Each row has a class, written after it.
[-363  -95 -267 -376  226 -109 -364  -12   74  165  273  206   31  116
  630 -397 -201  224 -137  264 -899  139  -39 -225  -36  272 -202 -379
 -311 -309  -41  -81  123  190 -202]
q_334
[ 260   11  -33  -19  183  215  -85  107 -142 -178   26 -130  110 -560
 -300   38  -22 -277  -77 -120  -43  -55   55   73  -48   64 -177    8
 -225 -113 -121  164 -360   64  -41]
q_986
[  49  158  -31 -213  274  252   26  -86  210  250  244 -221 -188 -302
 -233 -174  186 -237 -328  -43  224   84  168  345  154 -215 -154  355
  168   88  -91  315  105 -655  -30]
q_645
[ -94   14  142 -325  -82   -8  -65   83 -229  111 -119 -374  -93  -94
 -300 -303  -83 -123  -63 -270  -71   15  121  -94 -113  362 -273 -147
    4  220 -377  364  123   86  -90]
q_793
[ -30  156  -68   64   15 -358  -14  240 -208 -197 -108   11 -479   13
 -138  287  142   99   78   13  288  -88  226  -45 -113 -126   26  -58
 -156   58  -49 -127  -42 -154 -199]
q_615
[ -71  189   78   48  265 -128   32   65 -181 -215 -227   72   69  -80
 -132   39  127  -61  103  178  328 -100  246  -39  -49 -292 -154  107
 -199  -57 -121   -9  -74 -224  -30]
q_898
[ 143  236   35  114   80 -123  -80 -119 -103 -231 -294  -22  -84 -293
 -463  215 -293 -317  266 -185  460  120  142 -379 -252  129 -189 -135
  -77 -195 -152  109 -642  -51  181]
q_645
[ -44   -4 -232  102  212   67  -46   50 -444 -226  115  -28  359 -101
  -86  205 -265 -288  258  -92 -121  -64 -223 -364  141  -10  280   76
 -275   51   60  289 -454 -242  207]
q_685
[-140   67 -251   54  183  -89    4  274  -35 -345 -155  -44  -57  -89
 -304   79   15  -85  466 -156  384 -383  207  -52 -295   11 -165   99
 -170 -168  218   60 -101 -194  -61]
q_898
[ 134 -194 -492  300  -20 -221  -11  136   22 -132  100  106   -1 -183
  -88  220  236  122  -22  -63  251 -123   37  218   -6  -23  152  -27
   39  261  151  -77 -236  -27   -8]
q_82
[ 114  267  174    2 -103  111    1   94 -256   22  362  -53  165  -91
 -200  376   41 -184  135  118 -233 -134  -10   10 -137  -96  -56  -38
 -132  213  -67  226  -41  -12 -181]
q_793
[ -27  -82  -78  122  211  204  -91  290  -66 -326    1 -245 -300  -28
  -94  360  184 -472  316   31  131 -410  139  186 -110  117 -234  423
 -202   72    2  102  -45 -205  -11]
q_898
[  -3   18   28 -143  261   29  -24   93 -386 -383  -37  -85 -272  111
  -53  -75 -205   43   39 -253  -83  121 -285 -354  182   -5  -28 -154
 -109   55  -68  479  143 -136  479]
q_82
[-108 -121 -451   64  -80 -183   15   13  149  162  238   -5  276 -180
  111  -23  327  271  -47 -197  -89   91  245  241   -2  212  -45 -151
   53 -217  195 -385 -270   92  193]
q_334
[ -10  177  137 -544  -64 -207   -6   87  334 -220 -146 -408 -420 -134
  -81  226   56 -131 -251  235  -63  -23  -42  118  -96  -54 -605   72
  193 -240  -54  214  479   43  -27]
q_82
[ -31  152  -24  -42  -13   -3 -127 -183 -110   77   72    2  236  -21
 -256 -318   59  -87  556  101  240 -254  -77 -249   39  -28 -127  -14
  -35 -214  -57 -207   92 -236  111]
q_793
[-422   81   77 -301 -256   30 -263 -400  157  166 -241   30   99  282
  149 -177   87 -139  289  138 -168 -151  -43   55   54  240 -200 -118
   48 -267  251   29  278  -83  -36]
q_615
[ 345  203 -160 -190   14  -72   52  145   58  227  353 -149 -104 -276
  -78    8  118  132 -151  332   33  122  -26   69   87  -15   37 -107
  -34   59  -78  -26  181    6 -355]
q_645
[ -73  134 -156   14  166   40  -89  101 -404  -50  303   84  310 -181
    8  313 -174 -311  139  150 -281   62 -209 -322   82   89   86   72
 -276  161 -198  159 -311 -247   48]
q_645
[-136 -127   93  -69 -160  -42 -335  251 -405  -43  -18 -311  678 -114
  239 -548  -25  226  284 -219 -168 -180 -128 -296  166 -225  120  -63
 -308   80  205  -83  144  -99  -17]
q_986
[ 204 -275   58 -108 -247   13   89  375 -245 -195 -152 -424   49  -82
  266 -563  160  131 -797 -176 -822  444  233  216  636 -382  -94  -36
 -462  -59  155  381  265  787  100]
q_793
[-123  212  382 -234  287  522  -86 -370  158  254  443   -3  292   50
  -33 -208    0 -485  -44  243 -206 -164   53  -10  181  -18 -396  318
 -231 -351 -130   94   32 -229  168]
q_986
[ -23 -199 -135  236  502  114   86  164  137  102    2 -122   10    1
 -254 -338  -70  154 -259   32  347   69  329  -51  -16 -233   79  341
  113   67  -65 -187 -203  -55  122]
q_986
[ -47   54  -91   48  436   75  -59 -175  207  128  152  100 -132  -53
 -176  -17 -374 -162  218   -6    2  187  -12 -219 -171  183 -214   69
  -73  -75 -190   49  -28 -157  144]
q_986
[-302  -55  150 -248 -297  -34 -149  305  306   20 -233   12   48  -37
  265 -472  135 -112  102 -152 -492 -222  208  397 -164   87 -576 -259
 -208 -299  364  -81  303  617 -279]
q_409
[-381  104   50 -140   82  134 -459  217 -110  150  141 -437   73  -82
  236 -364  -37 -448  369 -654 -351  -21  105  105  238 -150 -311  299
 -317 -108  497  -66  152 -506  346]
q_409
[ -39   76   23 -260 -107  -58  -88  229  164  -92 -147  -20 -228   74
  115  196  -66  -82  -61  -63 -234 -120  -36  292    6  -45 -153  -87
 -150  -41  333  324  208  248 -227]
q_409
[  31  -15  352  110   -7  136  169   -4  285  -14 -240   55 -188   86
 -202  140 -101 -144 -198  104  353  -32   82  184 -219 -165  -55  229
  279  122 -231    9  -94   -3  -70]
q_986
[-339  288   97 -355  310   40   41    7  145  138 -358   84 -350  176
 -167 -346 -402 -271  -45  312 -203  190  110  -82 -135  -46 -311  150
  128 -150  -91    9  381  -20 -189]
q_82
[-150   82 -107  158  260   22   16  -97  -76   23   67  258   61    1
    9   66   67 -157  214  -12   -9 -162  231  104 -113  -99  -10  270
 -113   82 -175 -105 -109 -253  -18]
q_334
[ -24 -117 -132  -36  -11   97 -239 -153  -17   14   14   57  237 -152
 -120 -420 -247  -26  307 -147  389  -32 -198 -427   30  138   16  -40
  -53 -171  -30  -71 -192 -412  153]
q_685
[  36  -74   92  197  342  -65  -13   75   19 -356    7  283 -343  120
   95  365  148  159   62  101   86 -268  147   95  -81 -355  -68  125
 -176  -38  -55    4   -5  -27   34]
q_334
[ -30  119  -17  -58  108  127  -36 -127  -31   41  149  -93  120 -119
 -332  -38  -60  -38   22   33  291   51  -25 -224  -66  114  -68  111
    4  -90    5   10  -81 -421   54]
q_986
[-219  242  108   22  162   72  -18 -130   33  189 -208  402 -120  122
  -82 -207 -114 -249  259   13  144 -100  318  125 -306   62 -225  -40
   13  179 -387    8  -93  -46 -157]
q_82
[   2  224  178 -319   36  -11  -44  118 -338 -178  249 -126  212 -436
   20  118  182  -41 -216   90 -151  124  -52 -218    8   -9 -338   34
 -251  -80 -401   39   40 -293  114]
q_409
[-183 -128    6  259  104   92 -387 -415 -181  139  -52  519  -49  112
   27 -494 -100 -136  191 -106   31 -134   42  -98  147 -290   60 -101
   -6  135 -136   92 -381 -379  154]
q_685
[  38  280  179   92   14   33   87   35   93  -52  -31  121 -368   18
 -230  239  256  -55  -31  326   84 -150  180  312 -311 -278 -275  149
  250  125 -112  -90  164  -30 -216]
q_986
[-153  121  -86   92  195  141   38   23  196  -30  -28  -82   11  261
  -83  -56 -170    4  326 -145  159 -149  176  -72 -291  -43   24   86
   52  -96  386   78  -72  -28   39]
q_685
[ 215  232   83 -129 -303  -32 -123 -163 -201  -63 -337 -359  359 -303
 -362  -17 -116  -49  282  137  403  -41  162 -349 -288   92  -61   41
  123  -36 -228  -22 -180  -49 -115]
q_898
[-155   47  136  215    0   20  -64    7   -5   50  -70  169  -61   82
 -126   26  -41 -310  156  -81  324 -134  199   93 -111 -275 -116  247
   13  338 -161  143 -185 -360  -51]
q_685
[  59  -35 -148  -18  173 -110   21  108   63  -91 -151   -5  -85  -53
 -148 -156   92  -32  -27   13  323 -217  127   78   99  -33  -41   76
  -99 -127   69 -222  -20  126  -33]
q_82
[ 194 -117  154 -236 -203 -135 -389  -49 -458 -284 -256 -235  319 -369
  -14   23   32   -5  221   92  247 -344 -260 -327   42   11  -34 -178
 -130  222 -450  320 -138 -137 -129]
q_685
[  10  167  225 -190  -39   47   60 -126 -140  -10  116  227   72 -130
 -383   57  253 -448  125  329  338 -462  -30  125  182 -205 -286  103
  -83  -43 -554  251 -105 -341  -75]
q_793
[-182   -3  -78  -29  168 -214 -165 -190 -174  -17 -148   69  323   23
  -17  -48 -305   79   58   50   27  166  -29 -442    9   99   58 -138
 -221  -33   35   96 -140 -120   43]
q_898
[-122  462  374 -116  -30  283   10 -166 -282  193  241  -12  103  104
 -216 -135  179 -643  487  407  -48 -225  -46  -72  115  -19 -286  147
  -72  -10 -166   76  138 -342  -14]
q_645
[ -26  146 -110  195  307  158  123  111   18    7  120  269 -108  -26
 -554   76  184 -199  303  101  561 -318  131  219  -47 -303 -111  235
  150   37  -74  -15 -149 -411   82]
q_793
[ 206  223 -173 -243   27 -207 -162  -30 -124 -212 -365 -257  412 -402
  171  359    5  -86  -82  359  252   58  -36 -205 -100  127    9   91
 -154   26 -429  -21 -246  -22 -235]
q_645
[  47  224  -56  -20  120  -87 -222 -248  -45  188  187  -48   49 -213
 -294 -300 -160  -60  441   49  374   94    2 -461  -62   56  -88 -189
  -60 -161  -20  -43 -175 -500   21]
q_645
[ 153  -48 -675 -411 -548 -223 -462  221 -320  -39   42  -21  476 -496
   80 -138   50    5  416  223  -81 -542 -230  -85  121   94   23  -95
  -72   99 -363    5 -100   -6 -338]
q_82
[ 102  -30 -346  -20 -182   -6 -116  356  -79  -90  -67  -36 -242  -26
 -225   -8 -171   52  173   36   29 -158  176  -62  -56  -97   39   65
  -54  165   42  358  -85  139 -294]
q_645
[ -76 -187 -148  -51  604   43 -115 -189  227   70  -84  -90   23   19
 -201 -361 -384   68 -105   42  183  -24   43 -352   13  -27  153  118
   15 -222  138   -6  -68  -33   59]
q_615
[ -99   37 -181 -121 -522  -95 -343 -157 -257  -11  422  -38  214  115
  340  249  209 -149  550 -108 -187 -489  -79 -263  219  339  -17  143
 -450 -205 -157 -337    1 -109  166]
q_615
[-169  156 -317  -62  202  -84 -361  116   54  284   -1  173  -81   27
  368 -190   98  -83 -142  -41 -663  -95  394  456    2   17 -235 -113
 -224   15  246 -362    6  569 -248]
q_82
[-232  147  -20  283   92  -15   31   34 -157   -3   86  515   84  131
 -121  350  291 -107  465  116  188 -208  270  201  -84   -8 -186   27
 -223   41   22 -164 -193 -164  -10]
q_334
[   3  -68   71   52 -245  -89   93   52   88 -107   14  -75 -153  272
  -15  394 -104 -116 -125  -42  -33 -122 -156   69   22 -117  174  134
  111  293  134  327  136  100  -15]
q_615
[ -77  -52  -69   52  145   45  -71  -69  217  -28 -234  139 -366  276
   30   77  -73   79  107  107  228 -187  233  113  -91 -144   36  242
   90  -27  -61  -19   42  -91  -38]
q_898
[-157  229  234  -97  260  180  132   23  -84   26  102  276    3   78
 -310  168    3 -239  120  219  286 -330  193   -7  -20 -265 -152  341
  -58   38 -437  142    3 -254  -10]
q_615
[-125  123   73  164  164  -17    8    4   77   25 -172  412 -216  154
  -32  164  -78 -248   98  195  209 -153  213  169 -306 -138  -85  231
   27  279 -311  -41  -90 -164 -308]
q_334
[ 205  107 -303 -297  -55 -142 -128   55  188 -124 -217 -101 -472   56
   33  325   21  135  151  225   30  -70 -194  319 -104  -40 -112 -201
  419  145  -49  482  242   52  -66]
q_334
[ -51  227   85  -17   38   87 -227 -145 -381    0  238  409  162  -71
  -49   99   50  149  268  104  289   74 -114 -328  103  -95    3 -119
 -244   62 -275   26  -41 -635  121]
q_615
[-288  237  394  208  288  176  141   13 -171   33    2  292   15   47
 -266  211  240 -226    0  201  156    1  371  148  -61 -265 -239  240
 -178   30   36 -150 -116 -295  -77]
q_685
[ 128  194  147   26  -34 -125  166  164  109  -40   27   57 -226   50
 -210  391   71 -205   14  188  297 -361   82  276 -202 -229  -72  106
  139  194 -140   58   -1   46 -244]
q_898
[-121 -215 -368  154  136  -94 -175  166   22   89   20  228   61  198
  189 -412  -95  166  155 -136   34 -136    5   -7   80  -79  166    0
 -233  226   41  -39  124  -21 -143]
q_793
[  32  101 -118   13  291 -127   61  138   11 -103    5  148   55 -289
 -461  136  152 -167 -117  213  399 -296  202  119 -178 -228 -273  177
  -27  120 -330   87 -153 -128 -238]
q_793
[ -20  103  -43 -145   45   62 -155   61   44  232    8  219  -40 -106
 -150  -91  -30 -143 -104  172  127  -18    4  171   38  -72 -161   24
  120  160 -150   42  -45 -120 -123]
q_409
[ -78   85  -56  137  288  -29 -236   97 -353  -53  118 -137  183 -115
  -70 -217 -197 -174   69 -365  -78   28  -16 -241   -7 -130   40  -26
 -188  165  242   71 -194 -274  177]
q_898
[-297  114  -91  -94  269 -244 -173  279   59 -137 -287    5 -132   89
  183  -66 -123 -432  -46 -185 -182 -322   85  239  -95 -201 -157  180
 -361   83  176   47  132    4 -400]
q_793
[ 138  142 -115  195   90  108   34  -88 -123   27   29  135  187  151
 -173  -73 -186 -163  664   94  449 -207 -123 -289   59  -89  210  214
  -42  201 -184  113  -23 -220  120]
q_645
[ -98   89 -139  -77  101   19 -123  -75  -27   -8  -20   58  197 -295
 -158 -365  -80  -94  276  -83  170   28   66 -289  -17   40 -223   33
 -108 -279 -144 -104 -130 -264  158]
q_645
